In the rows, 128 means zero.
Each row has a class, written after it, and each block has its own classes.
[ 68 174 123 171 148 116 144 128 115 123 162 115 114 103 154 104 109 132
 109 138 151 108 126  63 105 100 125  96 149  97 123 111  95] | z_500
[184 152 166 172 171  97 110 109 129 101 159  60 118 137 131  21 175 110
 169 124 121 112  75 140 100 168  88 135 136 114  99 167 113] | z_701
[ 70 150 126 167 169 119 147 128 123 109 161  71 108  98 179  98 116 133
 127  98 142 122 111  66 129 103 146  89 101 115 122  88 132] | z_278
[155 171 143 154 149  87 114 113 127 139 170  56  97 129 128  73 160 128
 171 106 133  88  55 103 104 146 104  98 170  92 108 143 115] | z_36
[ 94 155 128 182 176 119 163 115 119 100 157  80 114  89 168  97 112 121
 132 113 140 126 122  84 142 103 146  83 105 112 127  96 134] | z_295
[156 160 142 155 164  81 118 111 145 104 151  57 102 129 129  60 152 119
 158 108 128 107  68  96  97 144 116  75 136 112 106 169 133] | z_363
[152 134 141 151 150 110 102 129 154 108 172  67 116 149 138  36 146 127
 198 106 108 101  77 120  95 147 111  93 140  68  98 148 126] | z_278
[ 76 171 110 176 153 116 152 122 122 134 163 123 111  96 148 113 112 115
 109 132 150 118 124  61 102 102 137 102 136  91 120 101 103] | z_295
[ 78 178 115 181 152 110 152 119 113 138 161 124 106  96 144 112 118 116
 105 134 154 110 121  64  98 101 135  99 146  87 124 103 100] | z_295
[ 56 169 121 170 144 122 145 134 130 131 159 107 103 104 150 106 106 134
 110 138 157 112 125  67 102 102 128  94 145  96 122 106 109] | z_500
[ 56 188 131 186 164 120 118 123 101 110 172  82 115  95 162 123 144 133
 108 103 130 112 100  44  92  89 135 111 132 132 101 105 113] | z_67
[162 116  84 124  88 116 139 131 136 119 128 122 127 120 121 161  85 107
 110 181  97 128 174 169 120 121  89 128 116  96 131  86 119] | z_42
[130 141  94 120 129 144 126 124 119  97 149 139 137 124 142 165  96 106
  83 156 141 140 160 148 153  94 112  87  98  94 121  92 109] | z_451
[164 143 141 149 155  92 131 123 146 103 158  42 102 127 124  48 152 128
 181 124 115 125  92 109  93 144 102  83 143 104 111 151 126] | z_42
[150 124 100 133  98 120 137 131 136 102 127 121 123 128 139 149  82 116
  96 179 114 115 169 175 131 116 101 111 115  89 135 104 130] | z_500
[142 125  82 138 111 104 134 116 114 103 146  96 126 114 154 161  92 105
  80 146 114  97 137 177 150  98 118  81  95  73 141  66 137] | z_278
[156 139 145 158 169  83 117 113 139  97 164  39 104 130 140  21 157 127
 163 115 126 115  75 115 105 139 107  64 120 101 107 160 128] | z_701
[169 134 143 170 156 109 122 117 151  95 164  74 121 133 126  34 142 120
 204 113 103 113  88 141 107 149 118  82 139  77 102 161 134] | z_295
[ 72 208 141 187 185 114 137 108  97 115 180 101 125  88 157 121 153 131
 108  95 139 126  90  54 107  89 129 102 129 122 108 101  92] | z_451
[ 77 166 111 160 144 118 152 131 113 139 167 117 115  97 137 108 115 124
 124 145 147 116 133  59 106  99 121 109 150 103 121  98  85] | z_42
[155 171 136 153 143  91 101 125 135 142 159  66  95 142 135  69 157 131
 166 110 138  82  61 114  82 149 100 104 163  82 101 137 116] | z_278
[142 127  98 131 107 125 115 130  98  99 153 105 110 121 145 175  87 107
 105 167 121  89 149 160 143  87 115  97 107 100 124  85 123] | z_67
[151 130  97 139 117  97 131 112  90 100 156 107 128 106 143 158  92 104
  91 150 108  98 138 157 158  93 122  72 105  87 143  88 123] | z_36
[112 127  89 117 117 151 112 132 103  86 151 120 135 127 148 163  89 107
  82 171 126 129 162 137 145  75 121  74  96  99 118  93 123] | z_67
[155 143 134 164 146 105 106 122 162 113 165  63 115 140 127  35 139 126
 204 123 115 101  86 112 111 156 106  87 143  77  98 165 133] | z_363
[ 68 168 124 162 149 112 139 124 106 147 173 119 102 103 139 109 119 114
 107 128 158 111 110  44 101 105 131 110 150  98 129 101  94] | z_36
[ 69 177 120 174 158 123 162 113  97 114 172  86 124  75 143 107 132 136
 109 112 138 132 128  48 119  91 120  77 147 120 122  91  89] | z_42
[ 59 170 112 170 141 118 140 125  98 125 172  94 110 100 161 111 115 124
 107 150 150 120 117  54 106  90 138 108 140 100 124 104 110] | z_67
[143 147 142 146 167  92 112 123 142 103 163  39  99 135 147  43 155 128
 156 101 128 120  67  91  86 136 114  68 125  90 110 140 137] | z_278
[145 121  90 130  92 132 122 136 114 115 137 118 122 127 138 160  88 110
 101 188 107 121 161 165 120 105 109 121 109  98 127  96 136] | z_67
[ 53 174 122 174 144 124 134 137 123 134 163 123 109 107 147 107 109 128
 111 140 155 106 128  60  94 105 129 110 151  96 122 105  98] | z_500
[ 68 153 131 175 164 119 149 130 133  99 157  69 108  96 171  95 108 144
 134 107 140 113 123  77 136 103 144  71 118 120 127 103 136] | z_500
[ 70 187 118 179 156 121 143 127 119 139 165 117 110  97 154 124 118 124
 106 133 156 130 122  67 103 108 132 112 137  94 120 100 102] | z_451
[168 193 148 168 155  94 110 109 125 135 163  74 104 131 129  80 173 137
 174 116 136 101  70 125  94 149  91 110 170  88 102 145 109] | z_451
[128 111  89 127 125 135 116 128 130  95 144 110 131 124 148 137  85  97
  76 162 129 127 163 155 162 102 106  80  75  92 119  84 121] | z_701
[184 148 161 154 160  92 118 114 126 115 167  74 115 138 118  44 172 110
 175 109 119 108  63 123  96 165 103 141 155 118 109 167 118] | z_36
[153 143  85 149 113  94 140 101 107  98 148 102 129 105 144 168  92  98
  89 160 112  85 141 168 168  98 117  76 105  82 141  89 126] | z_363
[ 55 193 111 183 159 115 155 103 111 118 167  95 119  82 153 118 123 126
  83 107 155 108 116  41 128  92 131  73 138 112 119 102 102] | z_363
[ 57 169 120 169 149 125 138 137 125 129 163 116 110 106 150 104 107 127
 105 139 157 112 128  58 102 101 129  95 144  97 121 105 101] | z_500
[ 79 150 125 181 170 112 140 121 121 102 158  66 116  93 174  87 118 128
 114 106 143 118 122  82 146 112 138  83  98 127 122 102 126] | z_701
[159 139 141 169 143 116  99 132 136 101 177  53 113 140 134  32 146 133
 204 130 104 102  87 119  89 143 110  98 152  83  94 164 131] | z_67
[ 57 182 135 172 179 119 126 123 113 113 176  88 117  98 167 111 143 127
 109  85 133 118  89  38  99  91 135  99 117 114 103  92 102] | z_278
[152 127  96 144 108 118 124 127 117 115 136 122 129 122 141 139  88  97
  95 187 105 117 159 182 130 116  99 115  93  94 125  96 115] | z_701
[ 61 165 108 164 147 115 134 134 118 145 170 112 107 108 153 100 118 120
  92 126 164 110 114  50  95 106 131 107 137  85 123  89 102] | z_278
[178 167 149 167 165  91 118 105 141 106 160  67 118 136 122  44 166 106
 164 116 127 102  64 119 100 162  95 127 147 112  97 171 120] | z_363
[134 137  92 120 135 142 129 122 120  89 149 134 140 122 147 166  92 102
  73 156 135 144 162 146 157  90 111  87  87  95 122  87 112] | z_451
[170 137 139 170 148 107 118 124 156 112 164  73 114 139 120  28 148 124
 204 123 107 106  88 144  94 154 117  87 147  71 104 163 139] | z_295
[ 68 182 106 171 146 114 138 121 124 143 164 116 109  99 147 126 108 111
 109 137 157 102 115  49 111 106 125 109 139 101 114 102  95] | z_363
[149 128  88 137 110  96 134 113  99 108 151 106 127 106 144 159  88 107
  88 151 117  99 141 163 165 103 120  81 109  86 144  86 128] | z_36
[ 59 184 139 177 175 113 128 112  98 123 181  85 117  90 156 110 139 128
 113  89 138 117  89  31 121  92 129  93 132 118 113  93 103] | z_36
[149 175 138 155 144  90 113 114 129 141 168  59  97 135 127  74 161 128
 175 110 128  87  63 106  91 146 100  95 170  92 112 138 119] | z_36
[160 113  89 121 107 117 144 125 117  97 149 111 121 114 127 160  86 106
 118 162 117  97 169 167 155  99 103  89 114  97 136  81 107] | z_42
[ 53 179 123 172 160 116 150 107  89 119 178  95 117  81 146 112 133 132
  89  88 154 119 109  39 123  92 136  74 145 125 128  95 100] | z_36
[151 114  97 137 104 119 127 128 126 118 130 121 122 126 140 136  83 101
 102 187 113 122 164 181 138 122  96 122  88  95 129  90 124] | z_701
[ 70 180 122 189 169 119 161 106 104 109 167 101 116  79 149 103 129 128
  91 107 150 125 121  58 117  88 136  67 132 105 119 100 107] | z_295
[146 128  96 136 120 112 128 118 102 100 155 110 118 120 144 147  96  99
  98 164 126  79 151 180 156  94 108  75  97  94 133  85 106] | z_701
[ 68 206 130 184 171 118 151 108  90 119 177 106 116  78 151 121 144 143
  92 104 156 128 112  54 115  86 127  78 143 114 115 105  88] | z_451
[ 74 167 122 178 167 117 153 114 124 110 159  76 115  93 171 107 108 123
 129 111 150 109 116  58 156 105 142  86 114 117 124 102 126] | z_363
[186 151 163 172 174  94 116 110 130  99 163  61 121 142 132  15 176 103
 168 127 118 107  72 143  95 166  92 134 133 116 102 167 114] | z_701
[179 145 161 153 163  91 125 106 127 105 166  67 116 139 120  29 165 109
 177 103 130 112  58 124 103 166 102 138 153 121 110 167 120] | z_36
[ 80 194 118 173 159 122 146 122 110 138 169 124 112  97 155 129 127 127
 109 134 163 124 122  66 108 104 126 118 143 101 116 103  89] | z_451
[154 166 143 155 167  81 119 108 142 100 157  52 101 129 137  60 152 121
 163 115 128 108  71  86 102 138 114  67 137  98 107 171 127] | z_363
[146 117  94 123 102 122 129 130 128 117 132 122 118 127 141 154  83 105
  88 162 115 123 150 161 121 112 102 110  97  82 129  79 128] | z_278
[ 51 186 120 185 154 125 138 116  85 114 178  74 111  78 154 119 135 137
  91 113 144 123 108  44 103  79 132  71 143 120 115  93 108] | z_67

A new block, with new classes.
[166 135  39 138 135 176 172 155 149 190 114 172 110 115 110 163  98 158
 171 130 111 130  71 173 157 140  86 142 114 188 152 207 138] | z_228
[134 150 120 129 119 143 132 179 111  97 113 156 155 128 112 118 139 109
 126 113 139 116 156 121 135 144 146  89 113 209 107 173 139] | z_835
[145 132 144 128 140 184 144  87 132 152 141 172 172  89 161 119 156 129
 145 147  82 177 145 118 155 128 137 111 146 129 164 163 174] | z_373
[101 152 121 127 136 119 117 125 136 138 111  92 104 142 152 113 120 121
 120 111 135 111 135 108 153 128 112 140 137 104 135  91 124] | z_351
[138 116 122 146 131 121 115 114 116 122 140 132 130 135 101 115 143 144
 137 140 166 123 134 142 110 111 116 147 119 155 115 102 140] | z_228
[104 156 107 130 155 137 134 139 144 117 102 103  97 114 128 131 114 130
 131 119 114 121 124 118 170 142 134 112 125 121 138 157 139] | z_675
[107 111 122 120  94 125 189 111 168 170 160 160 101 127 140 174 102 104
 125 161  92 156  43 128 131 122 125 119 115  72 111 173 126] | z_227
[169 124  69 143 103 143 177 181 127  80  96 185 176 113 109 183 129  99
 112 106 119 123  82 142 126 133 141 110 100 191  91 187 142] | z_29
[128 146  48 128 125 160 195 137 182 196 112 166 100 113 161 173  91 123
 142 129  63 146  64 126 179 133  98 124 121  91 154 197 130] | z_351
[117 132 107 109 123 162 182 133 139 130  68 125 137 115 141 153 105  99
 109  99  87 137  85 122 196 155 117 115 151 128 145 190 129] | z_40
[114 113 161 144 111 121 141  62 141 109 173 170 141  86 144 129 164 104
 128 180 107 179 131 104 102 105 158  95 121  63 106 125 155] | z_675
[ 96 150 135 123 145 115 105 175 132 131 144 111  84 158 106 106 117 144
 109 141 163 107 166 127 134 139 158  96 108 134 119 152 146] | z_835
[137 142 118 151 130 175 146 146 118 109 122 188 175  97 114 122 158 124
 135 133 109 150 161 135 139 140 159  89 117 181 131 203 168] | z_835
[129 145  86 156 132 115 103 126 104  90  74  75 140 144 115 122 124 134
 119  73 152  68 133 123 139 113  93 183 128 169 137  55 117] | z_351
[121 128 151 112 133 110 138 155 120 108 116 132 135 140 127 122 135  97
 110 134 153 125 132 110 146 135 142 103 126 139  91 132 128] | z_228
[ 97 111 163 109 122 105 129  67 160 172 159  74  76 141 144 119  92 130
 115 148 128 133  98 118 126 123 112 162 143  52 150 101  98] | z_835
[134 129 158 111 126  91 104 169 106  78 118 115 137 152 115 120 139 107
 101 121 189 105 132 119 102 132 150 114 121 171  73 103 121] | z_29
[118 118 109 149 113 162 165  98 155 181 160 177 120 107 128 158 123 146
 146 167  85 165  88 142 131 120 127 124 112  96 143 179 166] | z_227
[136  94 130 138 105 101 125  92 126  88 113  84 143 133 101 145 121 103
 105 103 136 105  96 111 106  88 105 180 125 122 102  87 103] | z_494
[128 146 136 117 140 112 101 176 105  99 143 143 133 155 115 111 154 124
 111 129 165 116 153 120 118 118 156  97 116 167  87 125 152] | z_373
[149 121 100 146 107 114 110 155  99  64 104 140 161 147  91 119 147 128
 124  95 156 100 127 126  95 110 118 141 115 199  77  99 120] | z_438
[116 143 131 111 135 116 106 173 123 103 110 114 115 160 119 107 125 121
 116 109 152 105 139 111 139 133 134 111 129 155  89 126 114] | z_438
[158 123 114 144 127 150 126 107 132 123 126 135 149 111 120 136 131 142
 135 122 130 128 108 150 116 121 116 159 124 162 137 125 141] | z_29
[100 139 219 130 171 100  45 134  83  60  92  41 140 142 102  68 164 119
  99 105 193  89 222  89 129 116 159 137 144 146 112  56 142] | z_494
[150 142 113 158 128 167 119  84 125 170 159 204 155 101 144  95 180 158
 182 160 120 170 163 133  97 110 115 135 120 143 155 108 170] | z_351
[116 158 121 135 143 140 105 118 124 143 108 113 127 126 140 103 138 137
 134 110 134 116 158 112 149 124 113 139 132 131 145  95 144] | z_351
[155 118  15 113 105 118 194 190 158 154 103 156  94 150  96 195  72 115
 137 108 133 102  22 157 146 126  79 140 100 185  94 190  90] | z_228
[105 126 228 126 149 107  60  69 106 100 180  96 142 137 143  62 182 141
 111 154 168 146 205 101  98 101 160 125 143  90 122  50 163] | z_373
[153 135  99 144 126 167 129 110 143 191 171 181 114 113 112 113 133 177
 176 160 123 154 132 165 100 123 111 136 111 168 163 164 146] | z_835
[144 139  83 121 149 164 140 137 166 194 122 117  86 127 120 141  91 162
 148 132 108 127 110 143 154 126 102 153 118 133 167 179 127] | z_494
[105 115 127 121 116 141 155  59 165 202 139  85  86 128 146 151  80 145
 137 135  93 134  50 134 151 126  84 186 141  68 171 118 112] | z_227
[144 122  95 143 123 166 151 127 144 135 123 177 148 108 124 137 134 141
 145 131  86 155 116 130 135 124 124 115 122 136 127 182 146] | z_438
[120 116  94 101  86 105 179 158 140 106 104 146 119 151 115 164 105  86
  92 114 129 120  67 120 139 125 119 104 118 135  80 158 113] | z_40
[118 122 152 126 127 113 125 145 129  87 124 114 134 142 109 126 139 103
 100 127 142 120 150 102 124 113 154 114 109 120  95 137 138] | z_494
[117 133 140 139 137 186 163  87 156 159 129 137 139  87 149 122 122 122
 136 137  73 161 132 121 176 144 132 123 138 102 178 194 156] | z_835
[136 139 117 120 142 101  97 165 118 142 148 130  88 168  94 100 132 158
 144 145 205 105 148 145 101 121 117 133 107 181 106  92 125] | z_228
[118 144 163 118 165 161 119 126 141 150 127 105 120 121 139 104 134 124
 130 133 111 141 156 111 161 134 147 128 131 105 152 159 147] | z_494
[180 128  91 140 116 177 169 141 138 142 126 197 163  92 132 156 136 122
 154 131 105 156  90 152 125 137 123 119 117 187 133 193 147] | z_29
[150 135  90 125 122 173 162 134 143 171 135 204 126 113 115 122 142 151
 158 148 113 166 112 158 132 130 116 103 118 168 145 193 166] | z_40
[116 151  68 111 152 128 140 205 153 153 142 144  75 156 114 157 103 149
 114 138 132 119 114 146 155 132 150  84 103 132 117 202 160] | z_373
[108 100 159 103  83  63 113 103 112  81 130 100 123 168 109 114 133  98
  85 124 184 111 112 108  88 101 116 135 132 123  70  47 103] | z_40
[121 135  74 138 119 139 163 181 141 109 111 133 116 115 109 162 101 114
 118 107 135 108  79 146 151 133 115 113 112 167 116 183 119] | z_157
[148 116  77 142 116 184 168  98 153 174 141 208 137  98 120 135 141 158
 160 154  87 180 102 164 132 120 110 117 121 144 157 196 172] | z_40
[107 127 163 118 140 156 131  83 150 170 156 154 111 113 139  93 150 152
 129 169 115 180 149 136 140 128 144 105 138  74 158 151 177] | z_40
[115 155  99 149 151 135  96 199 108 103 118 119 116 133  93 119 128 149
 126 109 172  93 149 151 138 136 136 106 107 199 121 137 143] | z_157
[111 122 154 135 130 152 164  51 151 120 129 137 142  75 160 140 139 103
 139 151  72 172 110 104 156 132 142 119 143  61 151 152 146] | z_675
[119 104  99 121 116 104 172 124 151 124 111 101 102 146 119 169  90  95
 104 118 128 109  59 126 162 121 107 147 123 100 111 132 105] | z_228
[154 119  89 121 116 110 125 156 134 150 193 224 124 138  99 146 160 153
 149 170 144 157 112 156  65  91 141  91  91 158  83 153 160] | z_373
[128 113 126 132  95 125 159 122 131 102 119 133 153 103 131 156 118  91
 116 108 122 126  73 122 132 124 109 129 130 137 110 129 101] | z_157
[127 103 164 109 100  95 157 125 143  97 136 121 136 122 150 160 119  59
  89 129 127 136  69 102 122 124 144 115 129  85  79 130 113] | z_29
[126 135 141 119 147 119 101 118 117 146 110  71 103 149 123 108 108 146
 130 116 168  96 132 129 149 137  99 166 141 146 143  80 115] | z_228
[150 114  64 130 111 163 175 110 164 171 118 159 119 117 134 167  90 140
 145 125  69 144  49 143 143 123  87 155 131 117 137 178 107] | z_438
[130 122  99 107 119  99 119 128 131 112  76  47 103 169 110 142  71 123
 115  67 134  64  61 116 142 120  71 198 139 150 117  78  56] | z_438
[107 137 163 121 127  84  94 132 110  85 144 131 121 132 123 105 158 116
 124 150 168 129 158  99  96 121 158  89 118 127  79  88 133] | z_675
[143  88 110 117  89 114 187  85 179 154 162 147 103 122 133 177  96 108
 112 155 116 154  29 141 106 106 110 152 115  67 110 150 112] | z_29
[ 88 139 156 124 139  84  94 126 122  85 138  97 101 134 121 109 140 120
 106 144 165 117 154 103 118 121 160 101 121  96  89  95 138] | z_675
[128 136 115 137 150 143 108 135 127 113  94  73 123 141 107 118 116 137
 122  94 134  94 144 121 155 122 115 168 124 152 144 122 130] | z_494
[124 123  38 142 100 122 194 139 162 127  94 146 123 122 135 197  96  88
 107 100  83 116  51 121 163 109 102 135 113  96 114 156 111] | z_351
[120 126 141 118 126 145 127  85 128 142 113 112 123 131 129 104 130 139
 127 122 131 137 119 134 139 129 104 153 149 128 152 101 133] | z_40
[111 117 144 128 136 144 133  54 157 189 142  68  88 110 151 130  85 149
 137 130 114 129  71 138 152 129  83 194 151  61 195  90 100] | z_157
[ 90 152 128 102 153 101  86 183 115 114 115  84  74 189  96  86 125 155
 101 121 199  95 168 133 135 139 144 108 117 155 114 107 142] | z_40
[116 151 193 151 146 166  56 100  80 150 172 163 166 113 121  52 199 163
 175 162 162 156 213 113  89 127 151 120 122 178 133  94 203] | z_227
[135 129 146 153 133 157 114 101 130 144 171 181 149 100 116  93 166 152
 150 166 126 164 175 140 103 115 149 109 114 144 142 155 171] | z_835
[111 150 200 122 163 104  44 134  80  86 143  90 139 161 127  59 175 142
 112 128 191 109 209 108 112 122 159 125 143 157 111  43 163] | z_373
[150 139 112 134 133 155 143 191 123  99 131 200 161 114 118 134 160 115
 127 144 143 150 148 138 127 142 172  66 104 194  90 204 174] | z_29
[126 135 140 132 120  90  87 123 111 103 156 146 117 132 111 102 156 141
 143 154 169 128 151 113  81 111 138 107 107 146  87  84 142] | z_675
[133 102 121 135 102 104 168 161 122  71 134 196 169 124 107 156 161  72
 105 145 143 145 115 118 121 112 160  74 102 145  51 168 144] | z_228
[108 128 170 149 129 155 135 116 115  89 127 144 176  81 141 117 161  93
 120 126 121 152 141 112 147 134 150 102 139 125 122 146 151] | z_157
[126 133 119 115 130 139 163 143 140 121 112 123 136 125 153 155 111  92
 104 111  91 130  90 107 174 133 131 115 140 117 125 165 136] | z_373
[ 85 135 171 115 129 119 116 121 115 126 118  80 119 147 139 123 119 106
 110 123 141 114 124 101 154 142 136 130 142 113 118 104 124] | z_227
